Below is a small trained network, with its code and all its weights. Each question gives an input and a target symbol and asks what happens when units are switched off, that is, made to give their printed mean instead of their output.

import numpy as np


def w(rows, s, z=0):
    codes = np.array(rows[::2]) - 128.0
    scale = np.full(codes.shape[1], s)
    scale[-1] = z or s
    return codes * scale


def f(y):
    return y / 2 * (1 + np.tanh(0.7978845608 * (y + 0.044715 * y**3)))


def softmax(a):
    e = np.exp(a - a.max(-1, keepdims=True))
    return e / e.sum(-1, keepdims=True)


def log_softmax(a):
    a = a - a.max(-1, keepdims=True)
    return a - np.log(np.exp(a).sum(-1, keepdims=True))


def net(x, mask):
    ids = ['αβγεζηθλμξπστφψ'.index(c) for c in x.split()]
    T = len(ids)
    res = E[ids] + P[:T]
    u = 0
    for l in range(2):
        q, k, v = (res @ M[l].T for M in (Q, K, V))
        z = softmax(np.where(np.tri(T) > 0, q @ k.T / 4**0.5, -1e9)) @ v
        res = res + np.where(mask[u], z, O[l][:, -1]) @ O[l][:, :-1]
        u += 1
        y = f(res @ A[l][:, :-1].T + A[l][:, -1])
        res = res + np.where(mask[u : u + 8], y, B[l][:, -1]) @ B[l][:, :-1]
        u += 8
    return log_softmax(res[-1] @ U[:, :-1].T + U[:, -1])


Q, K, V, O, A, B = {}, {}, {}, {}, {}, {}
E = w([
[141,79,203,132,152,173],'α',
[143,88,116,186,73,69],'β',
[159,98,107,146,208,121],'γ',
[124,162,203,123,93,97],'ε',
[137,164,89,49,145,174],'ζ',
[97,178,113,22,182,124],'η',
[51,66,156,132,193,238],'θ',
[171,117,186,139,149,110],'λ',
[134,117,138,102,48,102],'μ',
[98,181,122,77,136,58],'ξ',
[178,40,116,199,120,128],'π',
[142,136,81,163,158,72],'σ',
[150,80,142,125,75,153],'τ',
[91,158,107,253,86,216],'φ',
[155,112,140,192,115,66],'ψ',
],0.024)
P = w([
[249,130,146,80,136,113],'0',
[164,131,151,104,137,99],'1',
[152,130,145,110,143,98],'2',
[141,129,143,113,141,96],'3',
[133,133,140,121,144,98],'4',
[125,131,139,122,142,98],'5',
[118,127,138,121,142,97],'6',
[112,123,140,127,141,97],'7',
[111,121,137,123,142,100],'8',
],0.016)
Q[0] = w([
[103,116,58,144,91,131],'0.h0',
[188,71,134,20,156,2],'0.h0',
[166,164,206,182,128,108],'0.h0',
[105,46,157,100,161,135],'0.h0',
],0.0098)
K[0] = w([
[78,75,53,124,210,94],'0.h0',
[56,213,76,255,121,227],'0.h0',
[191,175,138,98,149,145],'0.h0',
[24,162,68,118,130,158],'0.h0',
],0.0098)
V[0] = w([
[113,55,206,7,133,80],'0.h0',
[49,235,254,118,18,171],'0.h0',
[50,29,37,60,117,53],'0.h0',
[204,195,94,71,129,201],'0.h0',
],0.0043)
O[0] = w([
[161,254,224,104,110,134,118],'0.h0',
[79,64,151,58,105,105,74],'0.h0',
[129,173,139,189,138,84,3],'0.h0',
[97,126,173,168,114,117,225],'0.h0',
],0.0096,0.0031)
A[0] = w([
[73,154,135,140,148,246,86],'0.n0',
[126,115,26,174,133,80,118],'0.n1',
[153,165,143,150,87,37,43],'0.n2',
[96,151,119,67,213,108,84],'0.n3',
[179,174,105,97,55,79,3],'0.n4',
[39,159,123,77,53,155,135],'0.n5',
[227,149,149,136,142,36,69],'0.n6',
[130,73,94,110,170,103,117],'0.n7',
],0.011,0.0052)
B[0] = w([
[164,30,96,56,199,63,188],'0.n0',
[121,109,136,47,113,188,206],'0.n1',
[116,82,4,107,90,83,181],'0.n2',
[248,151,135,230,59,77,219],'0.n3',
[129,175,91,18,14,98,159],'0.n4',
[2,59,206,113,144,193,183],'0.n5',
[201,82,129,52,202,43,254],'0.n6',
[72,177,201,199,151,183,213],'0.n7',
],0.0072,0.0074)
Q[1] = w([
[219,232,127,147,44,109],'1.h0',
[132,153,141,166,168,81],'1.h0',
[86,203,157,103,151,169],'1.h0',
[254,136,192,65,108,96],'1.h0',
],0.0086)
K[1] = w([
[2,166,141,183,149,31],'1.h0',
[83,170,125,123,228,113],'1.h0',
[123,101,233,107,134,107],'1.h0',
[22,154,81,241,111,138],'1.h0',
],0.0095)
V[1] = w([
[84,111,149,130,238,62],'1.h0',
[126,208,193,147,212,169],'1.h0',
[96,196,43,2,167,218],'1.h0',
[105,204,113,150,111,56],'1.h0',
],0.0085)
O[1] = w([
[71,106,97,146,255,101,126],'1.h0',
[146,161,185,142,174,189,2],'1.h0',
[167,223,31,23,172,159,122],'1.h0',
[58,239,104,178,138,86,82],'1.h0',
],0.0095,0.0067)
A[1] = w([
[94,136,77,112,76,74,210],'1.n0',
[53,138,175,119,86,199,146],'1.n1',
[94,198,62,125,2,106,20],'1.n2',
[210,127,172,94,147,69,5],'1.n3',
[44,90,157,99,121,128,18],'1.n4',
[122,151,175,120,82,131,103],'1.n5',
[37,63,91,158,141,219,161],'1.n6',
[168,176,122,91,143,99,23],'1.n7',
],0.0087,0.011)
B[1] = w([
[90,189,101,140,105,255,255],'1.n0',
[184,200,171,174,145,117,159],'1.n1',
[147,75,190,181,223,185,186],'1.n2',
[75,130,151,176,96,47,188],'1.n3',
[202,66,57,170,181,144,146],'1.n4',
[109,140,87,194,168,147,139],'1.n5',
[130,174,154,115,108,50,215],'1.n6',
[83,98,116,162,139,151,164],'1.n7',
],0.0096,0.012)
U = w([
[164,131,232,104,169,199,81],'α',
[139,91,35,197,101,173,96],'β',
[149,142,128,158,248,141,78],'γ',
[3,129,175,58,107,129,240],'ε',
[226,194,117,99,164,179,254],'ζ',
[145,230,170,175,128,105,80],'η',
[79,70,121,51,226,174,115],'θ',
[116,163,153,64,153,34,112],'λ',
[142,101,141,138,160,236,67],'μ',
[55,152,119,152,195,160,91],'ξ',
[212,99,81,207,139,135,185],'π',
[121,133,37,100,209,119,122],'σ',
[191,156,165,180,20,172,106],'τ',
[157,71,104,67,116,173,72],'φ',
[85,140,52,154,102,58,135],'ψ',
],0.0079,0.0095)

Each question gives the input, a string of symbols that net reads in full, and the target symbol t.
The units are the heads (4 rows each of Q, K, V and O) and the neurons (one row each of A and B). Each row of codes is followed by its name. A weight is (code - 128) times the scale printed after its matrix; where a second scale follows, it is the last column's (O, A, B and U).
mask holds one flag per unit, layer by layer, with each layer's heads first. A switched-off unit (its flag False) gives its mean, the last column of its rows in O or B, instead of its output. The means were averaged over made-up inputs and are rounded, as every weight is.
A unit's drop is (log p(t) with every unit on - log p(t) with that unit switched off) / (log p(t) with every unit on - log p(t) with every unit switched off).
The circuit of an input: a set's keep is (log p(t) with only the set's units on - log p(t) with every unit switched off) / (log p(t) with every unit on - log p(t) with every unit switched off). Starting from the 12 units with the biggest drops (on a tie, the unit counted first), units are removed one at a time, each time the one whose removal leaves the highest keep (on an exact tie, the one counted first), for as long as the keep stays at least 0.8.
circuit, biggest first: the units of the circuit, biggest drop first
most important unit: the unit with the biggest drop
k most important neurons: the k neurons with the biggest drops, biggest first
top k neurons in layer l: the k neurons of layer l with the biggest drops, biggest first
input η λ φ ζ, target η: most important unit	0.n7
input α β ε ζ λ, target λ: circuit, biggest first	[0.n6, 1.n3, 1.n0]
input μ π π ζ ζ γ λ, target λ: circuit, biggest first	[0.n6, 1.n0, 0.h0]
input π ζ ζ ζ α α τ ζ, target α: 2 most important neurons	[0.n2, 0.n6]
input β τ ξ ζ θ β α γ ψ, target ψ: top 3 neurons in layer 0	[0.n2, 0.n6, 0.n0]
input π ζ π ζ ζ φ, target π: top 3 neurons in layer 0	[0.n0, 0.n3, 0.n6]
input π τ β ζ α ζ φ σ, target π: 3 most important neurons	[1.n4, 0.n7, 1.n1]
input τ α φ ε, target τ: circuit, biggest first	[0.h0, 1.h0, 0.n0]
input ψ ζ λ η, target η: circuit, biggest first	[0.n3, 1.h0, 0.n6]
input ε ε ξ ξ ζ ψ ζ π γ, target γ: circuit, biggest first	[1.h0, 0.h0, 0.n5]
input π μ φ π ε, target π: circuit, biggest first	[1.n4, 0.h0, 1.h0]
input π ζ γ ζ α ζ γ θ π, target ζ: circuit, biggest first	[0.n6, 1.h0]
input π ζ ψ, target ψ: 2 most important neurons	[1.n3, 0.n6]
input φ ζ η ζ ε, target φ: circuit, biggest first	[1.h0, 0.h0]
input τ φ ζ γ, target τ: 2 most important neurons	[0.n7, 0.n0]
input γ ψ η σ φ θ η, target γ: top neuron in layer 0	[0.n7]
input ψ π φ η, target ψ: 3 most important neurons	[0.n6, 0.n7, 1.n6]
input ζ μ φ ψ ζ ξ τ η ζ, target ζ: circuit, biggest first	[1.h0, 0.h0, 0.n7, 0.n3]
input τ ε ε, target ε: 2 most important neurons	[0.n6, 0.n2]
input π ζ ψ λ ζ τ, target τ: most important unit	0.n6
input η ψ τ, target τ: circuit, biggest first	[1.h0, 0.n6]
input ε γ ξ φ π ε γ ψ, target ε: circuit, biggest first	[0.n7, 0.h0, 0.n1]
input τ θ α φ τ ζ τ η π, target τ: circuit, biggest first	[1.h0, 0.h0, 0.n0, 0.n7]
input φ σ α π ζ β ζ ψ, target φ: circuit, biggest first	[1.h0, 0.h0]
input β φ ε ζ σ ψ α, target β: 2 most important neurons	[1.n4, 1.n0]
input π α ζ φ γ μ π μ, target π: top 2 neurons in layer 1	[1.n4, 1.n1]
input η ε ζ ψ σ η ζ φ, target η: most important unit	0.n3
input θ ζ π ζ, target π: 2 most important neurons	[0.n0, 0.n3]
